[128 = 0]
(74) [134 111 143 125 118 130 138  97 132  98 153 144 132 141 139 112 146 110
 124 129  90 118 125 130]
(80) [150 155 161 144 103 129 178 141 158  89 159 186 117 115 125  79 139 138
 107 133  42 114 138 119]
(74) [136 101 118 138 136  86 116  63  78 162 146 156 126 114 122 173 143 119
 125 127 194  75 121 156]
(86) [149  64 124 123 140 144   7 159 115 154 158  75 174 166 164 164  82 116
 127 145 152 105 122 164]
(85) [127  77  93 137 136 127  74  57  88 134 155 155 155 173 153 171 137 107
 129 152 168 101 114 150]
(80) [121 118 111 151 117 120  99 113 111 123 146 159 133 141 137 147 117 120
 126 146 117 116 127 148]
(85) [123 105  95 127 144 147  93 104 112 141 123 124 148 160 143 153 129 128
 133 143 173 132 119 124]
(73) [138 126 116 170 117 105 127 107  99 146 154 187 116 100 123 151 126 142
 113 138 147  79 129 140]
(73) [ 65 156 122 153  99  98  94 160 110 121 103  96  90 100 114 166  79 102
 157 127 100 160 141 147]
(86) [153 101 143 116 122 123 164 159 157 112 138  91 136 100 128  76 140 119
 113  87  87 126 116 165]
(86) [130 115 151 133 119 136 179  48 121  95 156 168 110 118 135 115 177 116
 124 125 118  96 127  81]
(74) [ 79 127 129 131 105 171 158 130 156  67 108  81 103 118 140  96 136 104
 149 111  69 180 126  80]
(74) [176 158 225  60 144  94 160 115 148 128 146 134 131 146 110 105 151 122
 122 126 100 105 149 118]
(85) [135 154 127 131 132 112  63 167 119 154 131 152 144 162 125 161  83 140
 127 166 127 129 142 155]
(85) [ 81 129 116 214  76 153 108 107 109  82 165 185  86  96 149 150 106 121
 133 157  72 104 139  79]
(80) [ 97 156 113 165 104 135 108 111 118  99 140 192 114 152 135 148 111 125
 134 170  84 137 139 110]
(80) [ 91 158 142 154 103 206 151 122 161  61 131 152 100 139 151 101 134 137
 139 156  61 160 143  12]
(85) [ 76  84  64 196 108 175  52  89  89 114 144 142 123 139 167 184 104 117
 143 162 154 120 119  94]
(85) [ 68 108 133 221  52 109  92 176 111  86 161 102  68  30 136 144  65  92
 139 108  35 105 136 153]
(74) [114 152 145 148 112 167 111 175 150 109 129 120 112 120 137 120 100 143
 133 144  89 142 144  75]
(86) [141  82 113 147 121 147 128 138 135 120 148 108 138 106 145 107 133 126
 115 108 121 110 113 141]
(73) [162 157 169  99 156 148 116 112 130 154 136 160 138 163 128 143 137 160
 123 163 171 104 147  61]
(73) [ 47  92  89 153 102 159 111 138 125  91  93  29  99  93 144 137 109  87
 164  94 116 181 114 114]
(80) [127 131 102 116 145 113 131 117 116 151 107 127 137 139 118 141 135 131
 131 125 170 139 121 150]
(73) [ 93 128 102 147 109 108 105 138 116 115 120 121 121 128 127 144 104 104
 140 128  99 151 125 170]
(73) [109 122 110 136 117 118 120 135 125 117 122 118 127 128 128 130 118 112
 134 123 107 146 123 158]
(80) [162  81 134 129 127 140 140 124 140 119 159 119 146 116 144  96 147 126
 108 108 116  98 114 143]
(85) [123 147 145 124 122 131 165 171 152 122 108  93 109  90 114  99 125 135
 130 101 108 147 132 117]
(74) [116 138 129 116 128 139 145 144 145 115 109 102 124 128 125 110 130 125
 135 118 112 158 127 119]
(74) [145  98  79 127 131 131 135 127 141 113 135 149 168 165 140  97 143 121
 111 126 101 147 104 193]
(73) [156 156 145 150 137 116 103  95  95 167 159 217 124 136 123 174 124 164
 115 176 178  65 148  91]
(74) [ 77  70  12 215 104 161  89 108  93 118 130 144 129 113 158 158 114 122
 130 133 153 133  97 153]
(85) [136 147 155 134 113  97 123 148 128 126 145 148 120 118 118 127 111 124
 122 133  88 114 139 155]
(86) [107 185 125 120 132 109 158 129 126 136  93 151 108 130 101 137 128 138
 139 136 135 158 139 117]
(86) [142  64 131 148 120 156 116  73 116 107 175 134 136 124 161 127 152 114
 118 126 133  79 116 104]
(86) [ 90 180  99 169 116 140 193  75 112 115 108 208  84 107 112 139 156 152
 134 147 146 135 135  59]
(86) [137 105 141 138 118 141 159  88 130 103 154 146 121 114 139 109 158 121
 120 120 112 102 123 105]
(80) [120 118  66 137 141 135 134  83 111 132 117 170 147 164 133 140 150 132
 126 143 164 142 111 144]
(73) [ 78 152 119 134 120 126  67 132 110 124 109 117 117 157 130 177  89 110
 157 159 123 161 142 118]
(80) [114 139 106 116 144 113 116 122 111 154  99 117 130 139 116 155 123 128
 140 130 174 146 126 141]
[188 156 202  80 148  91 132 131 135 154 152 156 142 147 111 122 134 141
 112 140 126  89 148 136] : (74)
[122 191 174 139 135 121  81 120  96 170 131 174  97 127 114 199  96 160
 141 181 182  90 168  47] : (73)
[101 153 109 162 117 162  99 162 131 126 117 137 115 127 135 145  96 148
 136 154 124 146 139  85] : (85)
[101 174  99 179 114 155 125 131 120 126 122 197 105 127 127 150 112 162
 129 170 131 133 141  72] : (86)
[137 213 220 112 134 104 138 169 127 172 113 125  77  77  89 155 101 166
 138 137 159  99 174  49] : (73)
[101 128 140 192  91 179  84 143 128  94 164 151 100 108 157 143  93 136
 131 161  82 106 145  54] : (74)
[103 166 166 145 102 153 127 149 146  91 135 138  97 120 132 122 108 129
 139 148  65 140 151  65] : (80)
[135 143 121 152 125 137  98  62 104 117 168 241 139 186 144 161 136 138
 120 194 123  96 139  98] : (85)
[121 188 161  96 148 123 137 190 142 168  76  74 105 103  96 137 104 155
 145 118 169 157 149  89] : (74)
[146  97 135 116 132 117 163  47 115 111 155 162 136 141 135 119 178 109
 119 122 133  98 117 133] : (85)
[135 156 173 106 140 105 130 128 118 158 119 115 109 108 108 150 124 136
 136 126 164 109 146 101] : (74)
[142  76  96 149 118 141 167 161 148 119 131  85 134  75 135  78 142 129
 109  76 116 124 101 167] : (86)
[159 110 174 103 127 125 106 149 147 116 157 107 147 144 139 108 120 115
 120 126  83 114 133 147] : (86)
[115  22  82 138 126  80  12 107  69 157 153  58 163 136 152 193  92  67
 138 110 171  98 100 252] : (85)
[145 138 117 112 150 125  83 122 117 155 129 160 159 185 132 156 118 141
 125 165 159 128 132 139] : (85)
[111 106  96 136 133 128  56 165 112 154 115  81 143 136 137 164  86 122
 139 132 158 141 123 162] : (85)
[149 129 164 127 112  74 126 119 118 122 164 161 126 122 118 128 123 108
 117 128  81  93 135 182] : (85)
[187 132 160 118 135 107 195 141 146 145 147 153 129  87 110  83 158 155
  96 100 128  85 126 142] : (73)
[ 85  96  98 113 122 130 179  74 129  86 101  83 118 124 131 107 169  83
 148  88 118 172 105 140] : (74)
[174 172 182 100 133  83 178 171 150 148 130 143 122 100  94  94 132 148
 109 111 102 111 142 156] : (73)
[135 172 152 143 107  73 128 148 121 128 146 187 115 121 106 134 104 127
 119 145  73 112 145 175] : (80)
[167 105 103 168 123 105 146  93 105 144 171 212 138 110 129 128 149 146
  95 134 143  64 116 165] : (73)
[136 117 132 115 136 152 152 129 144 123 121 104 131 122 133 105 146 134
 126 113 137 134 123 103] : (80)
[135 136 124 161 104  78  98 124 105 127 166 200 130 135 124 149 104 118
 115 154  83  96 134 195] : (80)

<25> [127 172 117 118 130 144 159 179 185  86 108 111 168 109 107  92  97 118
 103 135 107 138 137 126]
<34> [146 152 155  97 112 137 119 153 151  82 183  97 135 147 168 153 121 125
  90 135  65 145 121 119]
<33> [169  78 102 125 181 161 124 144 113 128 203 114 153 139 100 167 161 111
  79 107  86 196 152 137]
<28> [ 93  95 121 137  78  96 113 138  88 156 113 124 151 147  47 129 177  86
 107 155  86 165 141  84]
<25> [109  74 133 113  76 129  78 125  72 125 146 139  94 150 143 145 147 153
 148 146 113 139 108 117]
<34> [132 118 138 121 155 161 135 102 125 129 120 119 118 113 162 137 112 148
 151 111 167 104 129 146]
<22> [146  41 112  81  79 115 126 123 144  94 179 135 132  84 184 121  93 133
 121 143 135 138  94 142]
<34> [139  94  72 144 156 140 108 174 128 110 141 180 153 111  78 109 125 151
 139  96 120 168 144 145]
<33> [126 108 123 123 139 170 126 137 100 135 130  98 119 150 110 138 150 127
 112 144 119 154 133 127]
<25> [141 170  95 149 186 185 150 174 138 127 104 112 121 151  86 102 133 138
 108 138 133 155 141 149]
<34> [129 150 148 139 158 135 141  92 124 152 111 118 116 130 145 141 130 128
 143 114 160  98 135 134]
<28> [152 105 151 113 202 192 155  74 129 136 142  89 136 102 177 167 114 135
 138  86 177 105 149 154]
<34> [ 92 179 133 135  67  75 145 153 161 123  72 132 149 122  89  82 118  98
 121 162 111 113 122  96]
<33> [116 117 117 138 133 124 134 131 123 140 109 132 154 118  84 122 139 111
 128 120 127 138 146 117]
<22> [149 112 108 115  96  83 161 122 172 125 138 136 123  96 161  93  96 110
 109 160 154 120  93 144]
<28> [150 143 142 113 181 186 149 119 148 109 140  94 130 119 170 144 106 143
 124 108 146 117 137 151]
<22> [125 138 128 140 132 108 139 119 135 143 115 134 140 121 111 124 132 112
 127 123 134 122 135 123]
<33> [135 117 135 111 133 178 115 138 104 116 149  96 100 157 151 145 137 147
 116 146 116 145 119 135]
<25> [151  72 106 136 125 101  99 107  96 149 172 170  93 133 150 142 142 145
 142 123 143 138 107 147]
<25> [133 147 144 107 139 150 151 133 168  96 128 103 156 103 151 126  97 124
 119 116 126 116 136 130]
<34> [110 170 148 143 164 138 145 106 148 131  76 135 155  99 123 124 107 135
 168  83 165  81 156 128]
<28> [156 100  72 120 182 208 142 170 145  96 128 134 117 106 137  92  92 175
 135 125 171 151 121 180]
<33> [183 102  90 139 165  86 119 145 159 114 214 181 161 108 124 145 126 120
 103  81  94 167 137 148]
<22> [118 121 155  92  78  86 141 120 183  84 137 128 184  71 161 123  83 107
 128 112 110 102 127 108]
<25> [148  89 114 132 119  69 127 105 139 140 165 166 143 101 135 134 126 110
 126 110 131 131 122 131]
<25> [143  43  70 118  91 112  90 176 107 106 184 172 128 126 101 114 138 140
 113 143  91 193 109 135]
<22> [158  42  78 108  69  90 129 135 121 136 178 144  84 125 156  99 126 121
  95 195 140 165  68 150]
<28> [ 81 114 116 127  61  64 120 150 158 103  81 181 196  70  74  85 100 114
 161 109 116 114 141  94]
<28> [141  51  65 132 130 123 148 115 129 150 109 168 108  81 131  78 102 144
 154 143 213 126 100 169]
<28> [143 161 143 135 126 103 123 112 133 136 144 137  92 148 171 136 126 137
 130 135 133 107 107 137]
<22> [102 125 141 133 131 143 100 137 103 121 119 132 158 133  88 150 147 132
 144  97  97 138 160 104]
<33> [102 153 135 148 119 119 123 123 110 150  83 135 117 142 101 118 141 129
 148 134 140 111 133 116]
<34> [145  41 114  83 101 169 109 135 105  98 182 110 105 124 177 139 118 152
 117 152 124 159  99 145]
<25> [121 143  95 134 114 157 109 188 115 109 112 136  96 161 103  93 131 159
 125 164 113 156 111 137]
<33> [109  89  98 123 108 136 157 140 130 139  87 113 151 103  78  89 126 102
 115 159 149 146 129 121]
<28> [118 114  96 112 146 217 138 206 123  93 118  76 165 143  52 110 142 121
  80 152  80 200 155 120]
<22> [ 98 171 125 152 101 104 110 168 116 132  99 139 139 162  59 114 158 114
 119 143  80 148 141  96]
<22> [107 114 182 110 126 142  97  99 100 116 149 108 162 129 136 190 145 125
 143  82  88 119 162  95]
<33> [ 70 146 168 115 106 182  86 142  92  96  77 115 137 139 117 141 126 168
 180 108 110 106 151  99]
<25> [128 168 175 124 146 104 166  75 170 136 113 107 161  94 162 145 106  98
 133  97 151  75 145 119]
<33> [ 89 144 156 117  98 128 151 105 137 132  63 103 140 106 130 109 110 116
 149 142 159  86 129 110]
<34> [130 138  93 137 140 129 119 183 157  91 128 167 166 109  87 102 110 143
 133 101 104 151 144 132]
<22> [142  85  80 157 128 115 117 133  73 183 140 144  75 172  87 119 179 121
 107 174 138 173 107 140]
<34> [142  98  66 169 183 136 122 139 110 157 115 186 123 117  77 106 138 151
 156 100 170 147 141 159]
<28> [103  88 152 147 118  93  89  83  62 176 136 145 140 145  87 180 185 107
 147  99 106 133 156  92]
[106 199 169 141 129 124 139 101 130 147  76 111 103 146 148 126 125 131
 151 135 154  76 127 120] : <25>
[135 121 146 106 124 118 162 101 165 121 132 104 155  91 159 129 102 103
 116 124 144 108 127 127] : <33>
[125 104 149 129 170 160 126  80 104 146 122 122 134 112 145 162 131 140
 161  85 164 104 151 135] : <34>
[160 136 115 112 179 198 159 142 152 108 138  92 111 125 166 119 102 148
 110 137 156 134 120 166] : <28>
[136 158 132 139 118  93 115 154 132 126 162 131 143 159  96 144 157 101
  89 132  61 160 137 105] : <34>
[104 115 143  78  89 209 101 178 116  59 127  85 119 141 157 124 105 171
 131 154  94 143 116 122] : <25>
[ 85  79 110 141  93 104 131 104  98 167  62 150 137 100  77  98 136 115
 165 139 176 113 131 113] : <34>
[130 149 140 162 160 113 130  81  98 185 110 136  93 151 129 146 156 125
 147 120 166 102 131 134] : <25>
[126 117 138 118 158 188 128 127 107 125 128  92 128 139 127 149 138 137
 124 122 127 139 143 131] : <25>
[118 129 107 138 109 113 114 150 127 122 112 160 120 127 113 103 122 145
 146 134 131 129 119 130] : <33>
[124 114 147 116 138 147 122 110 121 121 136 116 141 118 144 151 125 133
 139 106 128 120 140 125] : <34>
[106 164 104 152  86  80  63 196 130  86 123 217 132 140  93 101 120 173
 169 106  77 135 126 115] : <28>
[134 118 135  88  87 121 125 146 171  69 154 133 142  94 184 115  79 144
 130 129 114 117 106 132] : <25>
[119 150 185 119  64  10 175  32 174 168 106 125 131  83 197 125 100  70
 135 144 176  41  99 107] : <28>
[162 118 114 107 115 122 120 146 154  92 179 144 101 123 192 120  96 155
 120 139 125 132  92 156] : <33>
[105 122 134  96  78 159 127 143 130  96  95 107  99 122 168  96  94 157
 145 170 150 108  96 132] : <33>
[118 171 137 123  84 111  63 164 135  67 134 195  84 138 195 113  85 212
 192 112 115  91  95 140] : <33>
[123 118 129 134 146 159 120 123  95 144 123 113 116 148 112 143 151 132
 129 129 130 139 138 127] : <25>
[101  69  98 126  77  83 111 153 127 117 122 168 186  91  60 107 131 106
 133 118  99 157 142 100] : <22>
[199 108 136  89 157 162 120 130 145  86 246 102  95 145 233 174 112 151
  85 126  98 153 100 166] : <33>
[115 104 145 114  94  97 119 117 130 120 141 131 162 109 123 143 130 107
 126 117 102 128 136 103] : <22>
[144  44  92 118  79  82  84 137 104 120 188 184 111 121 142 128 132 144
 134 135 112 159  97 136] : <25>
[ 86 111 109 107  76 136 157 184 152 102  82  91 202 102  37  84 126  78
  87 164  85 170 149  86] : <28>
[131 151 120 136 175 161 147 131 153 118  99 133 141 103 129 112 101 147
 151  99 164 108 143 148] : <22>

<224> [128 149 131 120 115 152 105 158 104 139 142  85 186 140 138 153  82 103
 103 140  75 139 118 123]
<223> [121 182  90 141 172 145 150 164 160 117 135 102 116 171 125 171 136  99
 189 172 148  87  68 104]
<224> [125 176 118 127 144 161 173 148 146 113 123 123 144 156 131  98 168 103
  68 104 111 150 116  98]
<222> [102 107 150  86  98  94 132 125 161 136  95 112 127  89 134 117 113 120
 133 144 144 175 104  61]
<224> [169 162 128 112 133 130 157 113 153 146 124 150 131 162 173 126 158 121
 133 130 121 119 121 148]
<224> [126 143 139 164 140  89 137 139 161  76 134 131 147 169 147 102 132 107
 208 136 140  62 145 156]
<222> [111 123 150 120 102  83  94 107 137 107 131 110  98 126 128  92  89 167
 128  96 130 142 128 122]
<227> [117 133 140 122 120 108 126 119 172 134 131 148 126 143 126 119 136 144
 178 121 168 113 133 124]
<223> [108 125 142 140 103  69 124 115 163 120  98 136 138 121 117 100 134 162
 138  71 111 136 136  66]
<224> [156 161 118  91  61 135 102 157  97 177 152 107 185 163 159 157 104 109
  34 106  45 161 165 114]
<222> [131 133 126 113 132 116 120 146 115  81 143 104  72 151 148 122 106 115
 121 173 150 125 120 153]
<222> [127  95 133 126 169 165 149 137  89  94 109 112 105  85 127 128 124  98
 105 189 142 151 100 143]
<223> [113 126 133 173 176 164 118 154  99  49 168 128 101 163 103 102 122 127
 140 150 173  83 153 208]
<223> [160 133 107 104 130 165 143 142 105 171 126 131 143 126 149 179 141  97
 100 169 108 140 119 131]
<224> [123 105 108 155 128  62 156  93 155 113 115 137  94  97 131  96 157 104
 204 119 146  82 129 131]
<227> [136 103 118 145 117 119 120 125  89 106 151 135 106 124 126 110 132 117
 106 124 126 109 175 178]
<223> [115 134 139 135 135 135 119 142 137 101 143 136 121 155 116 116 127 141
 135 128 159 118 143 143]
<223> [105 126 143 137 105  72  96 109 153 123 113 121 119 125 112 112 101 183
 149  75 117 133 122  83]
<223> [132  78 110 163 119  96 151  99 103 141 115 122 165  56 131 112 138  65
 170 125  87  94 148 149]
<227> [122 114 128  92 159 157 144 103 146 183  92 102 125  60 129 170 106 117
 174 181 145 165  31  87]
<227> [143  64 134 153 141  78 105  73 102 120 105 149  67  75 125 131 115 175
 181 130 140 106 126 162]
<222> [159 126 110 133 161 168 138  95  73 151 114 109 110  86 134 138 120 134
  71 120  73 157  83 146]
<227> [138 118 180 131 203 129 164  65 171  99  69 134 104  87 156  83 125 159
 202 148 159 139  40 141]
<227> [130  75 147 137 157 113 149 109 117  96  94 130 113  73 142 113 128 103
 171 178 147 123 112 148]
<227> [113 113 199 119 147 113 139  90 199 128  81 154 172 106 140  90 123 164
 208 121 164 141  98 108]
<222> [113  87 146 130  98  89 105 151  98  82 121 114 127 112 129 113 102 117
 104 143 117 138 168 122]
<224> [129  90  92 100  82  66 114 120 102 129 130 120  31  96 130 141 127 124
 101 147 144 144 143 109]
<222> [111 111 170 100 111 121 122 154 171 144  93 155 179 130 127 155 129 146
 155 154 157 154 134  67]
<227> [108 123 172  87  98 137 103 108 159 155 144 126 153 120 131 101  92 145
 139 118 161 160 131 139]
<222> [152  91  97 138  89 108 129 132  48 146 108 105 155  72 138 143 126  85
  37 113  22 154 160 107]
<224> [ 76  95 141 169 155 124 123 139 135  78 122 126 126 102  75 103 123 136
 172 126 170 110 132 116]
<223> [143 138 143  70  67  44  90  68 181 185 126 114  91 125 174 129  78 169
 189 109 131 140  94 111]
<223> [116 182 114 106 137  91 128 105 186 144 107  81  84 136 137 136  98 157
 174 113 123 142  27  55]
<222> [110  99 178 151 148 153 113 138 135 120  93 178 179 124  90 133 140 196
 120 101 141 149 154  98]
<223> [146 149 108 147 146 107 136 141 134 104 129 127 108 163 146 147 138 117
 167 151 126  85 119 139]
<227> [130 119 103 115 138 140 137 112 119 139 149 118  78 107 128 133 129 103
 147 162 164 119 109 163]
<224> [148 110 154 118 109 143 114 100 135 200 122 157 205 107 140 153 121 141
 157 114 106 129 144 145]
<222> [142 166  97 154 119 128 134 149 134 135 153 157 139 188 121 141 170 132
 116  90 115  88 172 134]
<224> [124 156 108 145 154 124 150 133 131  98 128  90 117 132 136 112 124  93
 141 135 109 111  88 124]
<227> [117 131 113 133 105 126 135 167 132 132 137 135 165 145 118 143 149  94
 121 132 124 115 166 106]
<224> [131 123 113 106 147 169 149 101 116 156 113 147  67  95 104 126 162 164
  54 108 149 186 100 105]
<223> [130 107 123 165 112  92 167 151 139 114  95 171 186 126 126 118 194  94
 130 107 101 102 192  91]
<222> [138 176  93 103 120 123 160 146 148 135 110 138  79 165 131 138 180 144
  47 102 118 167 112  51]
[ 78 106 128 136  88  79 144 126 169 121 120 133 144  98  96  77 153 107
 143  83 149 131 163  74] : <222>
[130 176 118 125 149 140 128 109 182 204  93 138 152 138 109 186 135 194
 163  85 107 143  52  40] : <227>
[112 148 113 115  78 120 113 162 142 127 184 136 130 182 120 118 138 105
 115 117 160 106 194 147] : <227>
[100  55 119 130 143  93 162  82 151 137  88 153  67  32  97 113 165 121
 194 149 198 132 105 100] : <224>
[116 158  83 188 200 131 204 145 142  73  97  98 126 117 119 108 176  60
 164 140 106  86  70  93] : <223>
[145  81 151 138 162 169 149  65  86 114 140 136 110  64 138  59 129 107
 116 131 143 133 135 239] : <227>
[152  96 119 123  87  70  99  93 118 157 137 153  93 117 142 142 123 152
 157 116 128 104 165 157] : <224>
[138 190 104 157 124 144 140 196 106  92 133 118 176 204 129 134 155 113
  32  90  50 127 162  88] : <227>
[135 117 120 136 153 169 156 153 122 139 124 145 167 121 126 159 157  84
 148 175 141 110 133 140] : <222>
[163 145 109 118 135 133 142 138 115 142 113 132 121 144 155 166 144 121
 105 149  99 132 113 116] : <223>
[140 126 105 125 145 110 118 108 115 121 129 114  49 122 133 147 114 148
 148 149 143 119  89 140] : <227>
[127 109  96  84 109 112  86 129  89 149 142  76  42  97 130 186  67 129
 123 188 139 152  79 118] : <227>
[106 131 130 121 124 119 134 115 160 137 135 114 132 114 122 109 120 112
 171 126 152 122 109 121] : <223>
[106 133 152  95  91 106 106 168 145 108 130 106 147 151 140 129  95 117
 119 154 137 150 140  93] : <227>
[109  79 193 154 142 145  89 108 135 139 122 153 211  97 106 127  87 166
 211 125 147 108 147 168] : <222>
[108 112 145 128 102 129 125 107 181 204 122 176 202 108  98 142 152 149
 190  87 153 120 154  99] : <227>
[123 118 105 123 112 105 121 172 104 105 127 106 111 133 131 161 119  94
 115 172 120 124 137 102] : <227>
[147 105 107 120 142 132 119  70 103 170 122 136  55  80 118 144 126 173
 119 113 134 146  93 145] : <224>
[144 162 122  93 152 185 143 141 120 142 123 118 107 144 138 150 134 135
  61 149 126 176  84 111] : <223>
[146 131 153 172 166 124 140 100 136 125  73 157 169 120 125 121 147 185
 134  73  76 129 110 100] : <227>
